Below is a small trained network, with its code and all its weights. Each question gives an input and a class and asks what happens when units are switched off, that is, made to give their printed mean instead of their output.

import numpy as np


def w(rows, s, z=0):
    codes = np.array(rows[::2]) - 128.0
    scale = np.full(codes.shape[1], s)
    scale[-1] = z or s
    return codes * scale


def f(y):
    return y / 2 * (1 + np.tanh(0.7978845608 * (y + 0.044715 * y**3)))


def log_softmax(a):
    a = a - a.max(-1, keepdims=True)
    return a - np.log(np.exp(a).sum(-1, keepdims=True))


def net(x, mask):
    res = np.array(x, float).reshape(1, 8) / 4 @ E
    y = f(res @ A[0][:, :-1].T + A[0][:, -1])
    res = res + np.where(mask, y, B[0][:, -1]) @ B[0][:, :-1]
    return log_softmax(res[-1] @ U[:, :-1].T + U[:, -1])


A, B = {}, {}
E = w([
[37,146,171,83,163,109,143],'x0',
[78,102,126,155,126,146,138],'x1',
[125,122,78,82,132,121,32],'x2',
[201,183,138,63,176,64,151],'x3',
[125,109,173,76,53,131,134],'x4',
[102,166,111,74,106,254,95],'x5',
[156,189,82,91,188,114,225],'x6',
[138,174,100,99,84,119,65],'x7',
],0.0083)
A[0] = w([
[132,124,135,116,142,126,120,56],'N1',
[48,99,156,72,162,101,124,63],'N2',
[86,100,125,82,160,121,121,16],'N3',
[212,143,101,72,159,122,133,131],'N4',
[116,127,134,132,128,129,129,86],'N5',
[143,108,137,115,118,107,115,106],'N6',
[159,131,125,108,173,117,134,69],'N7',
[166,99,133,120,123,88,114,50],'N8',
[146,95,111,204,154,235,168,120],'N9',
[134,117,111,87,92,188,99,109],'N10',
[113,146,126,228,169,97,123,81],'N11',
[132,141,109,114,95,167,102,19],'N12',
[198,67,137,121,94,76,97,107],'N13',
[215,180,93,72,149,102,130,103],'N14',
[145,121,186,119,91,170,250,132],'N15',
[133,129,118,138,160,93,93,178],'N16',
[133,113,29,129,159,117,229,254],'N17',
],0.022,0.0027)
B[0] = w([
[106,105,144,130,115,145,132,128],'N1',
[135,127,195,98,166,131,131,200],'N2',
[126,96,166,113,132,111,135,159],'N3',
[115,162,187,92,141,118,148,228],'N4',
[157,142,110,106,160,115,132,131],'N5',
[123,124,96,158,150,142,121,144],'N6',
[119,141,138,131,132,137,157,176],'N7',
[129,80,128,147,122,134,156,163],'N8',
[121,23,158,137,183,111,96,239],'N9',
[137,162,132,113,127,120,46,219],'N10',
[130,136,103,135,114,132,208,205],'N11',
[126,146,114,129,111,136,63,186],'N12',
[120,75,70,172,136,124,139,199],'N13',
[129,156,206,66,141,137,142,250],'N14',
[134,174,125,117,122,134,253,221],'N15',
[136,128,144,132,141,124,169,171],'N16',
[132,179,67,150,68,138,180,244],'N17',
],0.028,0.016)
U = w([
[124,35,48,189,146,91,241,87],'0',
[109,71,167,70,180,109,60,169],'1',
[134,189,52,103,31,140,89,5],'2',
[116,153,161,65,145,111,254,227],'3',
],0.0051,0.0032)

Each question gives the input, the list of numbers given to net, and the class t.
The units are the neurons (one row each of A and B). Each row of codes is followed by its name. A weight is (code - 128) times the scale printed after its matrix; where a second scale follows, it is the last column's (A, B and U).
mask holds one flag per neuron, in row order. A switched-off neuron (its flag False) gives its mean, the last column of its row in B, instead of its output. The means were averaged over made-up inputs and are rounded, as every weight is.
A unit's drop is (log p(t) with every unit on - log p(t) with that unit switched off) / (log p(t) with every unit on - log p(t) with every unit switched off).
The circuit of an input: a set's keep is (log p(t) with only the set's units on - log p(t) with every unit switched off) / (log p(t) with every unit on - log p(t) with every unit switched off). Starting from the 12 units with the biggest drops (on a tie, the unit counted first), units are removed one at a time, each time the one whose removal leaves the highest keep (on an exact tie, the one counted first), for as long as the keep stays at least 0.8.
units of the circuit, in order: the units of the circuit, biggest drop first
most important unit: the unit with the biggest drop
k most important neurons: the k neurons with the biggest drops, biggest first
drop of u: that unit's drop, to one decimal
input [-1,7,-4,4,7,8,-2,2], class 2: units of the circuit, in order => N10; N14
input [1,-7,6,-7,-2,-1,4,2], class 2: units of the circuit, in order => N9; N15; N2
input [-7,2,-7,-8,2,5,3,-5], class 0: most important unit => N9
input [6,-3,-3,3,3,-5,-8,-5], class 0: 2 most important neurons => N14; N13
input [1,-6,2,-6,1,-4,4,3], class 0: units of the circuit, in order => N14; N4
input [-1,-3,1,0,8,2,-7,-8], class 0: units of the circuit, in order => N14; N13
input [8,-7,3,-8,-8,-8,7,-7], class 0: 3 most important neurons => N14; N4; N17
input [6,-7,-5,-1,-6,-7,-3,5], class 0: 2 most important neurons => N14; N4
input [-4,1,4,4,-5,0,-5,6], class 1: 3 most important neurons => N15; N17; N11
input [0,-1,5,1,-6,1,-6,5], class 2: 3 most important neurons => N9; N2; N14
input [-6,6,-2,0,5,4,0,-8], class 0: 4 most important neurons => N9; N14; N4; N15
input [-8,-7,7,-8,-8,-2,-2,8], class 2: 2 most important neurons => N12; N10
input [4,-4,2,-8,5,6,7,3], class 1: 2 most important neurons => N17; N11
input [-8,-3,7,-4,-8,2,3,5], class 1: drop of N15 => 0.3
input [-4,-4,-4,3,3,8,-4,8], class 2: drop of N2 => 0.2
input [-3,-1,6,5,-6,6,-5,8], class 1: most important neuron => N17
input [2,-7,-1,-7,7,3,-5,6], class 2: drop of N9 => 0.3
input [0,1,7,-3,-6,5,-5,-1], class 1: drop of N2 => 0.0
